Below is a small trained network, with its code and all its weights. Each question gives an input and a target symbol and asks what happens when units are switched off, that is, made to give their printed mean instead of their output.

import numpy as np


def w(rows, s, z=0):
    codes = np.array(rows[::2]) - 128.0
    scale = np.full(codes.shape[1], s)
    scale[-1] = z or s
    return codes * scale


def norm(h):
    return h / np.sqrt((h * h).mean(-1, keepdims=True) + 1e-5)


def f(y):
    return np.maximum(y, 0)


def softmax(a):
    e = np.exp(a - a.max(-1, keepdims=True))
    return e / e.sum(-1, keepdims=True)


def log_softmax(a):
    a = a - a.max(-1, keepdims=True)
    return a - np.log(np.exp(a).sum(-1, keepdims=True))


def net(x, mask):
    ids = ['βγηθξσω'.index(c) for c in x.split()]
    T = len(ids)
    res = E[ids] + P[:T]
    r = norm(res)
    for j in range(2):
        rows = slice(2 * j, 2 * j + 2)
        q, k, v = (r @ M[0][rows].T for M in (Q, K, V))
        z = softmax(np.where(np.tri(T) > 0, q @ k.T / 2**0.5, -1e9)) @ v
        o = O[0][rows]
        res = res + np.where(mask[j], z, o[:, -1]) @ o[:, :-1]
    y = f(norm(res) @ A[0][:, :-1].T + A[0][:, -1])
    res = res + np.where(mask[2:10], y, B[0][:, -1]) @ B[0][:, :-1]
    return log_softmax(norm(res)[-1] @ U[:, :-1].T + U[:, -1])


Q, K, V, O, A, B = {}, {}, {}, {}, {}, {}
E = w([
[50,126,64,179,139,167],'β',
[112,105,227,126,87,113],'γ',
[49,100,118,137,70,119],'η',
[121,142,124,2,170,161],'θ',
[197,117,93,170,61,141],'ξ',
[138,115,75,131,166,38],'σ',
[109,131,139,218,186,94],'ω',
],0.0074)
P = w([
[135,1,124,126,156,149],'0',
[124,56,127,146,141,127],'1',
[110,83,126,139,118,117],'2',
[109,111,122,143,114,118],'3',
[114,131,122,142,104,115],'4',
[113,152,121,143,102,115],'5',
[120,175,123,143,101,116],'6',
[121,204,126,138,95,109],'7',
[130,234,126,136,86,108],'8',
],0.0071)
Q[0] = w([
[216,118,208,51,187,101],'h1',
[218,67,97,22,254,124],'h1',
[38,180,132,114,112,149],'h2',
[31,146,159,156,2,81],'h2',
],0.0075)
K[0] = w([
[103,49,98,132,141,150],'h1',
[133,6,131,129,149,149],'h1',
[124,193,138,111,102,126],'h2',
[130,254,111,144,115,118],'h2',
],0.011)
V[0] = w([
[175,116,253,149,147,179],'h1',
[164,152,135,95,195,63],'h1',
[97,158,70,160,225,209],'h2',
[213,191,107,219,105,95],'h2',
],0.0056)
O[0] = w([
[43,174,56,129,76,132,1],'h1',
[122,104,110,168,84,84,27],'h1',
[128,117,207,76,42,86,73],'h2',
[92,2,120,114,148,150,56],'h2',
],0.0074,0.0038)
A[0] = w([
[153,160,118,112,127,102,173],'n1',
[143,135,148,43,107,123,129],'n2',
[177,113,52,99,164,5,2],'n3',
[138,164,148,132,167,152,42],'n4',
[118,107,144,114,78,127,100],'n5',
[160,107,133,129,141,138,141],'n6',
[138,103,139,170,144,72,69],'n7',
[182,136,105,159,62,135,108],'n8',
],0.015,0.0062)
B[0] = w([
[172,49,77,126,147,169,190],'n1',
[184,169,78,67,207,217,164],'n2',
[55,47,34,20,64,41,254],'n3',
[113,132,229,67,72,77,193],'n4',
[166,117,78,92,144,84,146],'n5',
[113,167,129,123,105,113,179],'n6',
[180,155,121,221,194,70,220],'n7',
[182,58,130,170,2,253,154],'n8',
],0.0088,0.0063)
U = w([
[177,151,131,232,190,86,183],'β',
[191,174,92,59,205,188,143],'γ',
[110,144,226,89,84,111,195],'η',
[185,79,105,178,27,197,131],'θ',
[47,21,162,147,216,193,7],'ξ',
[114,65,41,84,101,47,86],'σ',
[62,254,54,160,88,151,111],'ω',
],0.0062,0.0016)

Each question gives the input, a string of symbols that net reads in full, and the target symbol t.
The units are the heads (2 rows each of Q, K, V and O) and the neurons (one row each of A and B). Each row of codes is followed by its name. A weight is (code - 128) times the scale printed after its matrix; where a second scale follows, it is the last column's (O, A, B and U).
mask holds one flag per unit, heads first, then neurons. A switched-off unit (its flag False) gives its mean, the last column of its rows in O or B, instead of its output. The means were averaged over made-up inputs and are rounded, as every weight is.
A unit's drop is (log p(t) with every unit on - log p(t) with that unit switched off) / (log p(t) with every unit on - log p(t) with every unit switched off).
The circuit of an input: a set's keep is (log p(t) with only the set's units on - log p(t) with every unit switched off) / (log p(t) with every unit on - log p(t) with every unit switched off). Starting from all 10 units, units are removed one at a time, each time the one whose removal leaves the highest keep (on an exact tie, the one counted first), for as long as the keep stays at least 0.8.
units of the circuit, in order: the units of the circuit, biggest drop first
most important unit: the unit with the biggest drop
k most important neurons: the k neurons with the biggest drops, biggest first
which heads matter: for each layer, one digit per head in row order, 1 if its drop is at least 0.15 and else 0, layers parted by /
input η γ η ω η σ η β, target η: which heads matter => 10
input σ σ η θ γ, target θ: which heads matter => 11
input β ξ η η η σ ξ β, target ξ: 3 most important neurons => [n3; n7; n4]
input ω η γ η, target ω: units of the circuit, in order => [n3; h2; h1]
input σ η γ θ β, target θ: 2 most important neurons => [n3; n8]
input θ η σ β, target β: which heads matter => 10
input η θ θ η β σ η ξ, target θ: most important unit => n8
input ξ ξ η η β γ, target γ: which heads matter => 00
input η η γ η γ η γ σ β, target β: which heads matter => 11
input η η β γ, target γ: which heads matter => 00
input η σ η η η σ θ β, target θ: which heads matter => 10
input η β γ β, target ω: units of the circuit, in order => [n3; h1; h2]
input σ β η, target γ: units of the circuit, in order => [h2; n2; h1]
input η γ β η, target γ: units of the circuit, in order => [h2; h1; n2]
input β η σ η η β σ ξ, target θ: units of the circuit, in order => [n8]
input η η β η η σ γ, target β: which heads matter => 11
input η ξ γ, target ξ: which heads matter => 11
input η σ η, target β: which heads matter => 00
input ω ω η σ η θ γ, target θ: which heads matter => 10
input σ β ω, target β: most important unit => n3
input η η σ γ, target β: units of the circuit, in order => [n3; h2]
input ω θ σ γ η η, target η: which heads matter => 10
input ξ η γ, target η: which heads matter => 11
input σ σ ω η σ η, target β: which heads matter => 10
input β η η γ η, target ω: 3 most important neurons => [n3; n7; n1]
input ξ η η η γ γ, target ω: 2 most important neurons => [n3; n7]
input θ η σ σ η ξ γ, target ξ: most important neuron => [n3]
